Read these off the matrix that follows. Counting starts at 0.
1) Give the entry in row 0 and column 1.
2) Give the entry in row 0 and column 2.
3) Give the entry in row 0 and column 0.
4) Give the bottom-right entry.
[[152 104 106 152 151 106 152 150 151 104]
 [151 104 106 151 151 105 152 150 151 104]
 [152 104 106 152 151 106 152 150 151 104]
 [151 105 107 151 150 106 151 149 151 105]
 [105 152 150 105 105 150 105 106 105 152]
 [151 105 106 151 151 106 151 150 151 105]
 [104 152 150 104 105 151 104 106 105 152]]
1) 104
2) 106
3) 152
4) 152

[103 103 135 134 112 144 144 101 135 135 123 102 132 128 124]
The entry just right of the centre entry -> 135
What is the entry just left of 132?
A: 102

W = [120 119 120 121 120 123 120 121 119 118 118 117 117 117 150 120]
Find the second entry from the left.
Answer: 119
The 2nd entry from the right: 150
The 3rd entry from the right: 117
The third entry from the left: 120
Find the 4th entry.
Answer: 121

X =
[[120 127 123 123 121 125 125 128 119 123 128 125 126 132 127]
 [115 140 139 116 143 125 141 128 122 118 143 116 133 137 132]
 [122 113 138 139 120 132 111 117 114 140 127 138 114 121 110]
 [133 124 107 129 111 121 131 136 132 121 129 125 131 135 134]
 [119 120 134 122 124 138 110 124 119 130 106 127 117 115 122]
 [127 132 106 123 132  99 132 112 114 128 134 139 146 134 122]]
Indices start at 0.
The top entry of the column that holds the largest entry -> 126
The smallest entry: 99
Which number is the entry in the bottom-left corner?
A: 127
Which number is the top entry of the column that holds the smallest entry?
A: 125
The entry in row 2 and column 0: 122
Which number is the entry at row 0, column 0?
A: 120
The entry directly above the smallest entry -> 138
Which number is the entry in row 1 and column 0?
A: 115
The entry just left of 126 is 125
The entry at row 0, column 1 -> 127
The entry at row 0, column 2: 123
The entry just right of 112 is 114
The largest entry is 146
Which number is the entry just left of 137?
A: 133
The entry just left of the largest entry -> 139
The entry at row 2, column 1 is 113
The entry directly above 146: 117
Which number is the entry directly below 136?
A: 124
Which number is the entry in the top-right corner?
A: 127

arr =
[[129 135 120 154 137]
 [121 123 122 133 125]
 [123 126 122 138 127]
 [121 124 122 133 125]
 [121 129 116 153 132]
 [122 124 122 136 126]
 [119 126 115 152 130]
 [121 123 124 129 124]
 [113 114 120 124 116]
 [143 145 132 144 144]
 [136 137 130 136 136]]
Report the entry in the bottom-right corner.
A: 136
The last entry of the largest entry's row -> 137
The third entry on the main diagonal: 122
The second entry on the diagonal from the top-right corner -> 133
Report the 1st entry on the main diagonal.
A: 129
Report the third largest entry.
A: 152
The bottom-left entry is 136
The maximum: 154
The smallest entry in the last row is 130
Report the last entry in the row that holds the smallest entry.
A: 116
Report the entry just left of 145.
A: 143
The second entry on the main diagonal -> 123
The entry just right of the centre entry is 136
The entry just right of the smallest entry -> 114
Report the entry directly above the smallest entry.
A: 121
Report the entry directly above the centre entry.
A: 116
The 2nd largest entry is 153
The centre entry: 122
Report the entry directly above 119.
A: 122
The bottom entry of the column that holds the largest entry: 136
Report the 2nd entry, reading row by row.
A: 135
The smallest entry is 113

Read these off the grid that follows. Indices start at 0.
1) What is the entry at row 0, column 1?
2) What is the top-right entry?
3) What is the entry in the bottom-right corner?
4) What is the entry directly below 115?
5) What is the bottom-left entry?
6) What is the entry just left of 132?
7) What is the entry directly above 129?
8) What is the entry at row 0, column 0?
[[116 126 127 119 136]
 [138 119 148 139 130]
 [134 107 115 124 144]
 [120 123 142 129 132]
 [109 130 125 123 124]
 [142 133 153 138 128]
 [113 126 114 114 136]
 [153 125 107 133 128]]
1) 126
2) 136
3) 128
4) 142
5) 153
6) 129
7) 124
8) 116

Read these off the table that follows. Counting starts at 0.
1) Which number is the entry in the top-left corner?
2) Which number is the entry in the bottom-left corner?
3) Which number is the entry at row 0, column 1?
4) Which number is the smallest entry?
5) Which number is the entry at row 1, column 1?
6) Which number is the top entry of the column that holds the smallest entry?
7) Which number is the bottom-right entry?
8) Which number is the entry in row 2 and column 1?
[[148, 124, 124, 125, 134, 116, 130, 116, 120, 118, 121],
 [149, 126, 120, 133, 133, 137, 119, 144, 106, 124, 130],
 [140, 126, 121, 134, 136, 110, 127, 114, 121, 124, 118],
 [133, 113, 131, 129, 131, 133, 136, 131, 136, 126, 127],
 [128, 129, 122, 126, 131, 127, 124, 130, 131, 132, 127],
 [134, 128, 128, 133, 130, 132, 124, 133, 137, 122, 135],
 [147, 134, 127, 121, 136, 129, 133, 117, 116, 122, 128],
 [130, 117, 130, 126, 127, 137, 138, 133, 137, 128, 128],
 [153, 125, 114, 140, 132, 142, 118, 132, 105, 127, 128],
 [136, 120, 129, 128, 124, 131, 142, 135, 132, 126, 126],
 [129, 130, 121, 128, 129, 127, 127, 129, 130, 129, 135],
 [135, 122, 126, 125, 124, 139, 134, 135, 135, 131, 132]]
1) 148
2) 135
3) 124
4) 105
5) 126
6) 120
7) 132
8) 126

B =
array([[116, 114, 136, 141, 114, 117, 128, 116, 146, 142],
       [131, 118, 138, 125, 137, 134, 127, 119, 128, 140],
       [112, 111, 146, 132, 126, 127, 127, 114, 142, 143],
       [137, 124, 114, 124, 127, 139, 117, 135, 116, 129],
       [124, 130, 129, 136, 112, 112, 136, 124, 142, 129],
       [130, 120, 142, 130, 132, 124, 135, 116, 135, 140],
       [128, 107, 122, 120, 127, 135, 118, 122, 137, 147],
       [115, 114, 149, 134, 123, 116, 137, 110, 148, 141],
       [137, 118, 133, 124, 132, 137, 124, 120, 120, 139],
       [123, 131, 143, 132, 127, 118, 139, 119, 137, 133],
       [132, 118, 127, 126, 120, 116, 138, 115, 144, 147],
       [125, 121, 122, 128, 131, 132, 121, 130, 132, 135],
       [118, 119, 130, 131, 116, 128, 122, 123, 133, 136]])
Rows and columns are numbered from 0.
Give the entry in row 0 and column 2.
A: 136
The entry at row 0, column 0 -> 116
The entry in the bottom-right corner: 136
The entry directly below the smallest entry is 114
The entry in row 2 and column 0 is 112
Give the bottom-left entry.
A: 118
The entry directly above the largest entry: 122
The entry in row 1 and column 0 -> 131
The entry at row 1, column 2 is 138
Give the top-right entry.
A: 142
The entry directly above 107: 120
Give the entry in row 2 and column 1.
A: 111
Give the entry just left of the smallest entry.
A: 128
The entry at row 1, column 1 is 118
Give the entry in row 0 and column 1.
A: 114
